Here is a tiny trained network, its code and every weight. The questions are about switching its units off for an input and a target symbol, where a switched-off unit gives its printed mean instead of its output.

import numpy as np


def w(rows, s, z=0):
    codes = np.array(rows[::2]) - 128.0
    scale = np.full(codes.shape[1], s)
    scale[-1] = z or s
    return codes * scale


def norm(h):
    return h / np.sqrt((h * h).mean(-1, keepdims=True) + 1e-5)


def softmax(a):
    e = np.exp(a - a.max(-1, keepdims=True))
    return e / e.sum(-1, keepdims=True)


def log_softmax(a):
    a = a - a.max(-1, keepdims=True)
    return a - np.log(np.exp(a).sum(-1, keepdims=True))


def net(x, mask):
    ids = ['ΔΣΨαεζηλμξπτφ'.index(c) for c in x.split()]
    T = len(ids)
    res = E[ids] + P[:T]
    u = 0
    for l in range(3):
        r = norm(res)
        for j in range(2):
            rows = slice(2 * j, 2 * j + 2)
            q, k, v = (r @ M[l][rows].T for M in (Q, K, V))
            z = softmax(np.where(np.tri(T) > 0, q @ k.T / 2**0.5, -1e9)) @ v
            o = O[l][rows]
            res = res + np.where(mask[u + j], z, o[:, -1]) @ o[:, :-1]
        u += 2
    return log_softmax(norm(res)[-1] @ U[:, :-1].T + U[:, -1])


Q, K, V, O = {}, {}, {}, {}
E = w([
[138,176,170,153,108,104,131,165],'Δ',
[89,118,88,109,69,214,111,144],'Σ',
[98,232,134,167,124,130,120,132],'Ψ',
[149,115,104,103,70,176,201,149],'α',
[81,207,101,171,129,170,129,182],'ε',
[88,186,105,190,117,125,146,162],'ζ',
[77,156,72,101,87,168,168,124],'η',
[120,140,99,88,95,164,190,116],'λ',
[180,196,151,160,83,124,180,186],'μ',
[125,134,91,138,46,157,163,164],'ξ',
[146,186,92,70,106,144,14,244],'π',
[114,202,122,161,121,146,189,162],'τ',
[120,172,152,201,86,127,134,175],'φ',
],0.011)
P = w([
[105,2,193,52,149,159,159,65],'0',
[153,137,120,174,105,123,163,33],'1',
[128,124,109,160,83,152,161,108],'2',
[133,166,127,174,106,141,144,110],'3',
[128,158,120,150,100,150,159,131],'4',
[123,176,137,159,109,151,141,131],'5',
[123,182,122,136,108,150,152,144],'6',
[116,168,121,144,98,151,151,150],'7',
[117,173,118,133,97,157,151,161],'8',
[116,189,121,129,98,161,137,160],'9',
[115,175,117,125,86,160,140,160],'10',
[115,174,111,120,78,158,139,164],'11',
],0.009)
Q[0] = w([
[120,76,179,94,150,67,130,101],'0.h1',
[154,114,189,152,103,120,203,89],'0.h1',
[148,229,103,135,1,244,100,185],'0.h2',
[149,127,165,90,108,106,152,131],'0.h2',
],0.0073)
K[0] = w([
[161,186,55,253,76,160,201,57],'0.h1',
[81,161,69,143,180,170,195,144],'0.h1',
[92,40,129,31,243,92,14,149],'0.h2',
[130,119,123,94,155,119,205,127],'0.h2',
],0.0051)
V[0] = w([
[81,57,220,60,179,163,148,163],'0.h1',
[158,185,133,39,65,72,64,110],'0.h1',
[253,135,21,166,189,76,116,203],'0.h2',
[131,126,130,98,180,201,30,199],'0.h2',
],0.006)
O[0] = w([
[157,65,143,92,110,198,206,29,177],'0.h1',
[190,32,64,73,125,121,200,246,114],'0.h1',
[215,76,254,41,110,83,113,88,10],'0.h2',
[152,192,114,81,115,54,163,84,138],'0.h2',
],0.0077,0.012)
Q[1] = w([
[131,159,116,124,43,147,192,163],'1.h1',
[213,98,124,78,118,116,90,159],'1.h1',
[66,92,122,255,239,132,60,44],'1.h2',
[226,178,150,33,121,69,98,137],'1.h2',
],0.0071)
K[1] = w([
[119,96,213,65,208,184,152,75],'1.h1',
[113,152,177,83,76,166,150,156],'1.h1',
[166,202,51,181,52,104,151,121],'1.h2',
[71,62,255,135,242,169,185,88],'1.h2',
],0.0088)
V[1] = w([
[60,140,2,159,116,115,94,180],'1.h1',
[143,230,136,28,63,99,124,198],'1.h1',
[120,97,58,93,118,72,122,114],'1.h2',
[72,213,114,127,205,46,42,140],'1.h2',
],0.0061)
O[1] = w([
[240,6,253,151,110,162,234,159,248],'1.h1',
[213,149,57,177,96,51,212,182,2],'1.h1',
[108,70,162,131,212,29,80,164,90],'1.h2',
[248,190,90,44,166,179,113,160,56],'1.h2',
],0.0061,0.0064)
Q[2] = w([
[125,121,169,70,128,77,146,122],'2.h1',
[140,116,57,156,175,129,59,86],'2.h1',
[171,65,162,114,241,145,63,94],'2.h2',
[25,123,149,165,43,157,245,204],'2.h2',
],0.011)
K[2] = w([
[215,161,10,104,139,109,116,203],'2.h1',
[102,168,163,126,91,148,178,109],'2.h1',
[102,115,214,144,137,173,231,109],'2.h2',
[104,138,92,100,124,147,12,177],'2.h2',
],0.012)
V[2] = w([
[170,107,107,46,112,139,22,188],'2.h1',
[149,51,87,138,76,94,174,255],'2.h1',
[238,3,200,22,142,105,38,125],'2.h2',
[201,184,86,185,65,166,171,42],'2.h2',
],0.0069)
O[2] = w([
[80,206,105,166,66,152,162,161,49],'2.h1',
[64,71,121,195,165,159,179,174,97],'2.h1',
[179,139,188,4,189,125,69,79,2],'2.h2',
[112,68,181,117,59,150,216,163,164],'2.h2',
],0.012,0.015)
U = w([
[55,89,135,168,119,184,166,66,159],'Δ',
[105,153,86,179,84,105,112,240,107],'Σ',
[219,59,198,109,208,186,133,168,69],'Ψ',
[55,163,98,137,151,74,16,85,86],'α',
[234,190,40,98,88,95,116,78,85],'ε',
[186,174,150,69,146,169,72,99,252],'ζ',
[170,138,104,137,229,171,67,129,115],'η',
[108,172,42,151,200,134,14,100,78],'λ',
[71,156,147,75,32,1,87,72,63],'μ',
[63,110,248,119,218,125,87,146,99],'ξ',
[132,74,73,90,223,15,160,103,115],'π',
[67,233,168,49,145,182,118,133,109],'τ',
[169,93,249,47,70,112,159,129,73],'φ',
],0.0068,0.0034)

Each question gives the input, a string of symbols that net reads in full, and the target symbol t.
The units are the heads (2 rows each of Q, K, V and O). Each row of codes is followed by its name. A weight is (code - 128) times the scale printed after its matrix; where a second scale follows, it is the last column's (O and U).
mask holds one flag per head, layer by layer. A switched-off head (its flag False) gives its mean, the last column of its rows in O, instead of its output. The means were averaged over made-up inputs and are rounded, as every weight is.
A unit's drop is (log p(t) with every unit on - log p(t) with that unit switched off) / (log p(t) with every unit on - log p(t) with every unit switched off).
The circuit of an input: a set's keep is (log p(t) with only the set's units on - log p(t) with every unit switched off) / (log p(t) with every unit on - log p(t) with every unit switched off). Starting from all 6 units, units are removed one at a time, each time the one whose removal leaves the highest keep (on an exact tie, the one counted first), for as long as the keep stays at least 0.8.
circuit, biggest first: the units of the circuit, biggest drop first
unit that matters most: the unit with the biggest drop
heads that matter: for each layer, one digit per head in row order, 1 if its drop is at least 0.15 and else 0, layers parted by /
drop when u is switched off: that unit's drop, to one decimal
input Ψ Ψ λ Ψ α α η η π ζ, target Ψ: circuit, biggest first -> [0.h2, 1.h1, 2.h2, 0.h1]
input ζ λ φ Σ α ξ ε Δ τ π Ψ, target ζ: circuit, biggest first -> [2.h2, 0.h1, 0.h2, 1.h1]
input τ π Σ ε, target τ: heads that matter -> 11 / 00 / 11
input μ η φ μ α μ ε π λ ξ, target μ: heads that matter -> 11 / 11 / 01
input λ φ η Δ η μ μ ξ ε π τ, target λ: circuit, biggest first -> [0.h1, 2.h2, 1.h2, 0.h2]
input φ π Δ, target φ: circuit, biggest first -> [0.h2, 2.h2]
input τ π Δ μ λ Ψ α φ, target τ: circuit, biggest first -> [0.h2, 0.h1, 2.h2, 2.h1]
input λ μ Δ Δ Σ π φ α λ Ψ Ψ, target λ: circuit, biggest first -> [0.h1, 2.h2, 0.h2, 1.h2]
input α Ψ τ τ Δ φ α Ψ η Δ π μ, target α: unit that matters most -> 0.h1
input λ π μ Σ λ μ ξ ζ ε Σ, target λ: heads that matter -> 11 / 11 / 01
input φ τ μ μ Σ Δ Σ π φ, target φ: heads that matter -> 11 / 00 / 01
input π α τ α Δ Δ μ Δ α, target π: heads that matter -> 11 / 11 / 11
input ζ η Δ Δ Ψ μ Δ ζ ξ π, target ζ: heads that matter -> 11 / 00 / 01
input λ τ τ Δ Ψ Σ Δ Δ π ξ, target λ: circuit, biggest first -> [0.h1, 2.h2, 0.h2, 1.h2]
input ε λ φ η π ε ξ, target ε: heads that matter -> 11 / 01 / 11
input μ μ ξ α Δ π Ψ Ψ Δ α α, target μ: unit that matters most -> 0.h2
input φ λ ξ Δ τ μ Ψ π Δ Ψ μ Ψ, target φ: circuit, biggest first -> [0.h2, 2.h2, 1.h1]
input η α ξ π ζ λ, target η: heads that matter -> 11 / 01 / 01
input ε Δ Δ Ψ ξ Σ φ η π, target ε: heads that matter -> 11 / 00 / 11
input ξ η ε φ φ π, target ξ: unit that matters most -> 0.h2
input α π ξ μ Ψ τ η η ζ Δ, target α: heads that matter -> 11 / 11 / 01
input μ ε ξ π φ τ α ζ τ ε Δ, target μ: heads that matter -> 01 / 11 / 01
input φ ζ τ μ ζ ε Δ π Δ, target φ: drop when 1.h1 is switched off -> 0.0
input π Ψ λ ξ ζ, target π: drop when 0.h1 is switched off -> 0.3
input π ε ξ τ Σ λ φ Ψ, target π: drop when 1.h1 is switched off -> 0.5
input ζ τ ξ Ψ φ π μ, target ζ: drop when 0.h2 is switched off -> 0.5
input α η φ π μ Δ ε, target α: unit that matters most -> 0.h1
